Below are the code and all the weights of a small trained network. Each question names an input and a class and asks about switching units off, where a switched-off unit gives its printed mean instead of its output.

import numpy as np


def w(rows, s, z=0):
    codes = np.array(rows[::2]) - 128.0
    scale = np.full(codes.shape[1], s)
    scale[-1] = z or s
    return codes * scale


def f(y):
    return y / 2 * (1 + np.tanh(0.7978845608 * (y + 0.044715 * y**3)))


def log_softmax(a):
    a = a - a.max(-1, keepdims=True)
    return a - np.log(np.exp(a).sum(-1, keepdims=True))


def net(x, mask):
    res = np.array(x, float).reshape(1, 8) / 4 @ E
    y = f(res @ A[0][:, :-1].T + A[0][:, -1])
    res = res + np.where(mask, y, B[0][:, -1]) @ B[0][:, :-1]
    return log_softmax(res[-1] @ U[:, :-1].T + U[:, -1])


A, B = {}, {}
E = w([
[12,160,102,110,143,85,178,150,116,31,184,98],'x0',
[138,121,134,115,124,125,138,138,134,124,129,126],'x1',
[120,125,137,146,135,125,110,101,140,116,137,150],'x2',
[188,195,97,111,254,60,167,154,126,150,94,230],'x3',
[136,109,58,217,102,3,160,104,203,146,75,72],'x4',
[136,126,140,123,122,122,138,125,134,123,137,133],'x5',
[117,61,88,165,81,73,117,196,49,169,210,202],'x6',
[199,142,60,219,112,229,208,121,123,63,156,143],'x7',
],0.0099)
A[0] = w([
[176,174,80,184,144,238,177,129,98,78,193,143,85],'N0',
[177,198,103,105,254,64,157,155,130,151,97,219,23],'N1',
[127,164,153,107,142,171,142,96,186,98,87,106,95],'N2',
[137,188,163,92,175,154,124,104,175,93,97,84,95],'N3',
[106,108,113,136,124,31,102,125,184,176,105,83,81],'N4',
[137,165,148,126,205,147,127,106,164,106,83,83,53],'N5',
[128,67,94,164,93,87,95,183,19,148,204,181,74],'N6',
[139,166,144,103,105,160,127,65,152,105,116,53,84],'N7',
[4,174,110,99,157,86,187,159,135,27,186,100,72],'N8',
[184,106,152,137,73,159,77,127,141,162,131,109,50],'N9',
[76,53,155,140,44,163,76,133,152,118,133,61,12],'N10',
[208,101,157,134,137,155,110,116,165,226,79,170,91],'N11',
[117,169,212,38,161,227,76,160,52,110,175,184,4],'N12',
[90,158,179,36,153,58,54,133,101,166,125,126,91],'N13',
[77,108,184,75,141,92,79,124,131,180,146,113,48],'N14',
[177,139,54,168,94,109,169,100,146,101,119,125,94],'N15',
],0.0089,0.0044)
B[0] = w([
[177,55,230,131,171,194,209,123,167,147,32,162,227],'N0',
[9,100,180,133,25,158,176,33,2,37,238,46,248],'N1',
[106,150,142,126,106,71,91,195,94,193,132,162,179],'N2',
[115,153,122,102,86,84,111,208,119,173,166,238,187],'N3',
[181,163,124,205,143,124,156,172,214,77,72,93,206],'N4',
[133,140,152,126,60,70,120,166,135,181,173,179,176],'N5',
[99,202,140,108,68,51,94,186,122,204,132,231,247],'N6',
[101,182,146,116,66,97,100,178,111,158,162,178,183],'N7',
[197,95,43,42,215,157,19,27,132,166,146,133,230],'N8',
[134,115,73,80,161,129,90,43,89,148,176,98,180],'N9',
[50,96,172,114,75,179,167,94,49,64,183,72,223],'N10',
[187,102,12,49,188,136,51,57,119,130,150,123,214],'N11',
[157,201,42,253,120,48,113,168,249,38,115,29,243],'N12',
[167,63,209,175,205,215,200,152,109,157,37,147,233],'N13',
[152,94,184,130,167,191,206,131,142,135,71,175,199],'N14',
[122,123,158,175,169,124,176,148,174,118,39,120,182],'N15',
],0.0076,0.014)
U = w([
[64,85,177,111,37,185,151,84,46,50,196,60,243],'0',
[172,67,217,147,201,209,185,152,147,134,27,184,4],'1',
[120,149,127,100,56,53,89,212,115,182,153,254,86],'2',
[160,151,54,232,136,55,131,154,226,52,88,34,203],'3',
[182,82,17,5,219,160,37,50,111,134,145,134,81],'4',
],0.0078,0.0028)

Each question gives the input, the list of numbers given to net, and the class t.
The units are the neurons (one row each of A and B). Each row of codes is followed by its name. A weight is (code - 128) times the scale printed after its matrix; where a second scale follows, it is the last column's (A, B and U).
mask holds one flag per neuron, in row order. A switched-off neuron (its flag False) gives its mean, the last column of its row in B, instead of its output. The means were averaged over made-up inputs and are rounded, as every weight is.
A unit's drop is (log p(t) with every unit on - log p(t) with that unit switched off) / (log p(t) with every unit on - log p(t) with every unit switched off).
The circuit of an input: a set's keep is (log p(t) with only the set's units on - log p(t) with every unit switched off) / (log p(t) with every unit on - log p(t) with every unit switched off). Starting from the 12 units with the biggest drops (on a tie, the unit counted first), units are removed one at a time, each time the one whose removal leaves the highest keep (on an exact tie, the one counted first), for as long as the keep stays at least 0.8.
circuit, biggest first: the units of the circuit, biggest drop first
unit that matters most: the unit with the biggest drop
k most important neurons: the k neurons with the biggest drops, biggest first
drop when u is switched off: that unit's drop, to one decimal
input [8,-7,1,5,6,-3,-3,7], class 4: unit that matters most -> N8
input [-8,4,-1,-5,5,8,1,0], class 4: 3 most important neurons -> [N11; N1; N12]
input [5,6,7,-5,-1,8,6,-7], class 1: 3 most important neurons -> [N13; N1; N14]
input [7,0,7,0,-2,-8,7,6], class 2: 3 most important neurons -> [N6; N13; N11]
input [-5,-1,-4,-3,0,8,-5,-3], class 2: circuit, biggest first -> [N7; N3]
input [-6,-4,8,-7,-8,-2,4,-7], class 3: 2 most important neurons -> [N12; N1]
input [5,6,2,-3,-4,-7,-4,-6], class 1: 4 most important neurons -> [N13; N14; N11; N1]
input [-5,3,3,5,4,-2,1,3], class 0: 2 most important neurons -> [N1; N8]
input [-4,-4,8,-1,-2,7,-4,-3], class 2: 4 most important neurons -> [N8; N3; N0; N2]
input [-8,-6,3,-4,-1,-5,-2,-7], class 4: 3 most important neurons -> [N11; N9; N0]
input [-7,-8,6,3,1,1,-6,4], class 4: 2 most important neurons -> [N11; N6]
input [-5,2,0,-3,4,2,3,-2], class 4: 3 most important neurons -> [N12; N1; N11]
input [-1,7,5,4,8,-7,7,-5], class 3: 2 most important neurons -> [N4; N3]
input [0,-7,1,-5,-3,3,6,8], class 1: circuit, biggest first -> [N0]
input [6,-4,-5,6,1,-7,-4,-5], class 0: 2 most important neurons -> [N1; N11]
input [-6,0,-1,4,5,7,-4,-4], class 4: drop when N11 is switched off -> 2.4
input [-2,6,1,-1,-4,6,-4,-1], class 2: drop when N3 is switched off -> 0.5
input [5,-3,3,8,-3,2,4,-6], class 0: drop when N1 is switched off -> 2.4
